Below are the code and all the weights of a small trained network. Each question names an input and a class and asks about switching units off, where a switched-off unit gives its printed mean instead of its output.

import numpy as np


def w(rows, s, z=0):
    codes = np.array(rows[::2]) - 128.0
    scale = np.full(codes.shape[1], s)
    scale[-1] = z or s
    return codes * scale


def norm(h):
    return h / np.sqrt((h * h).mean(-1, keepdims=True) + 1e-5)


def f(y):
    return y / 2 * (1 + np.tanh(0.7978845608 * (y + 0.044715 * y**3)))


def log_softmax(a):
    a = a - a.max(-1, keepdims=True)
    return a - np.log(np.exp(a).sum(-1, keepdims=True))


def net(x, mask):
    res = np.array(x, float).reshape(1, 7) / 4 @ E
    u = 0
    for l in range(2):
        y = f(norm(res) @ A[l][:, :-1].T + A[l][:, -1])
        res = res + np.where(mask[u : u + 14], y, B[l][:, -1]) @ B[l][:, :-1]
        u += 14
    return log_softmax(norm(res)[-1] @ U[:, :-1].T + U[:, -1])


A, B = {}, {}
E = w([
[128,128,129],'x0',
[130,127,130],'x1',
[202,142,153],'x2',
[127,129,124],'x3',
[146,58,158],'x4',
[129,128,127],'x5',
[116,139,251],'x6',
],0.015)
A[0] = w([
[69,107,117,9],'0.n0',
[98,60,126,27],'0.n1',
[89,68,74,181],'0.n2',
[59,105,113,19],'0.n3',
[143,14,81,168],'0.n4',
[113,227,108,80],'0.n5',
[132,70,143,42],'0.n6',
[132,75,161,108],'0.n7',
[253,130,93,254],'0.n8',
[133,84,150,103],'0.n9',
[135,78,141,53],'0.n10',
[114,121,69,164],'0.n11',
[120,113,156,28],'0.n12',
[163,125,126,66],'0.n13',
],0.019,0.0041)
B[0] = w([
[102,53,170,142],'0.n0',
[165,101,112,152],'0.n1',
[50,62,110,214],'0.n2',
[108,10,186,152],'0.n3',
[222,123,79,234],'0.n4',
[251,112,104,169],'0.n5',
[169,175,115,146],'0.n6',
[214,146,122,162],'0.n7',
[41,20,106,250],'0.n8',
[185,149,124,149],'0.n9',
[162,159,122,142],'0.n10',
[106,109,93,197],'0.n11',
[132,154,110,128],'0.n12',
[122,111,139,132],'0.n13',
],0.03,0.011)
A[1] = w([
[76,4,175,193],'1.n0',
[153,189,221,223],'1.n1',
[77,164,193,150],'1.n2',
[149,148,138,137],'1.n3',
[254,99,112,78],'1.n4',
[158,200,215,252],'1.n5',
[164,16,207,37],'1.n6',
[119,124,228,209],'1.n7',
[212,190,28,142],'1.n8',
[148,58,183,140],'1.n9',
[133,149,117,6],'1.n10',
[122,211,219,180],'1.n11',
[132,148,124,74],'1.n12',
[252,158,68,84],'1.n13',
],0.019,0.0034)
B[1] = w([
[207,180,199,251],'1.n0',
[207,4,58,154],'1.n1',
[7,52,126,130],'1.n2',
[154,114,132,130],'1.n3',
[116,220,130,196],'1.n4',
[213,10,69,157],'1.n5',
[21,164,187,198],'1.n6',
[95,25,81,146],'1.n7',
[221,195,138,167],'1.n8',
[60,145,167,178],'1.n9',
[110,94,130,120],'1.n10',
[144,17,55,145],'1.n11',
[124,96,124,121],'1.n12',
[201,217,131,184],'1.n13',
],0.034,0.018)
U = w([
[106,38,1,81],'0',
[139,124,141,242],'1',
[144,129,145,198],'2',
[139,131,136,201],'3',
[93,114,195,4],'4',
[161,203,81,20],'5',
],0.013,0.0036)

Each question gives the input, the list of numbers given to net, and the class t.
The units are the neurons (one row each of A and B). Each row of codes is followed by its name. A weight is (code - 128) times the scale printed after its matrix; where a second scale follows, it is the last column's (A, B and U).
mask holds one flag per neuron, layer by layer. A switched-off neuron (its flag False) gives its mean, the last column of its row in B, instead of its output. The means were averaged over made-up inputs and are rounded, as every weight is.
A unit's drop is (log p(t) with every unit on - log p(t) with that unit switched off) / (log p(t) with every unit on - log p(t) with every unit switched off).
The circuit of an input: a set's keep is (log p(t) with only the set's units on - log p(t) with every unit switched off) / (log p(t) with every unit on - log p(t) with every unit switched off). Starting from the 12 units with the biggest drops (on a tie, the unit counted first), units are removed one at a time, each time the one whose removal leaves the highest keep (on an exact tie, the one counted first), for as long as the keep stays at least 0.8.
circuit, biggest first: the units of the circuit, biggest drop first
top k neurons: the k neurons with the biggest drops, biggest first
top k neurons in layer l: the k neurons of layer l with the biggest drops, biggest first
drop of u: that unit's drop, to one decimal
input [0,4,-2,-3,7,7,-7], class 0: circuit, biggest first	(0.n2)
input [-7,6,-6,5,4,-7,7], class 0: top 2 neurons	(0.n8 0.n4)
input [7,-4,1,-1,4,3,6], class 0: top 2 neurons in layer 0	(0.n8 0.n4)
input [-4,3,1,8,1,7,8], class 0: top 3 neurons in layer 0	(0.n8 0.n4 0.n5)
input [-8,7,-2,0,2,-5,8], class 0: top 2 neurons in layer 0	(0.n8 0.n4)
input [-2,-2,-8,0,5,7,-7], class 4: top 4 neurons in layer 0	(0.n3 0.n2 0.n0 0.n5)
input [8,-6,-2,6,7,-4,7], class 0: top 2 neurons in layer 0	(0.n8 0.n4)
input [6,-2,2,6,7,1,-3], class 5: circuit, biggest first	(0.n4 1.n4 1.n5)
input [4,6,8,6,7,-4,5], class 4: top 2 neurons	(0.n4 0.n5)
input [-7,-2,6,4,8,7,4], class 5: top 2 neurons in layer 0	(0.n2 0.n7)
input [5,-1,5,6,7,5,4], class 5: top 3 neurons	(0.n2 0.n7 0.n3)
input [8,-3,5,-2,4,-2,-1], class 4: top 2 neurons	(0.n8 0.n5)
input [-7,6,-3,-2,-6,-5,6], class 0: top 4 neurons in layer 0	(0.n8 0.n2 0.n4 0.n11)
input [-8,-6,7,1,6,3,3], class 4: circuit, biggest first	(1.n6)
input [8,-2,-2,0,-2,-4,-6], class 0: top 2 neurons in layer 0	(0.n11 0.n2)
input [-4,1,-8,8,5,1,8], class 0: top 2 neurons	(0.n4 0.n8)
input [-2,-2,-1,1,3,4,6], class 0: top 2 neurons	(0.n8 0.n4)
input [5,2,-7,-4,-7,4,2], class 4: top 2 neurons	(0.n4 0.n3)
input [3,-6,5,-2,5,-5,6], class 0: drop of 0.n4	0.8
input [-3,-6,0,5,-3,7,-7], class 0: top neuron	(1.n13)
input [8,3,8,-7,-3,-2,-3], class 4: drop of 0.n8	0.2
input [-4,-2,7,6,1,-4,4], class 4: drop of 1.n0	-0.1
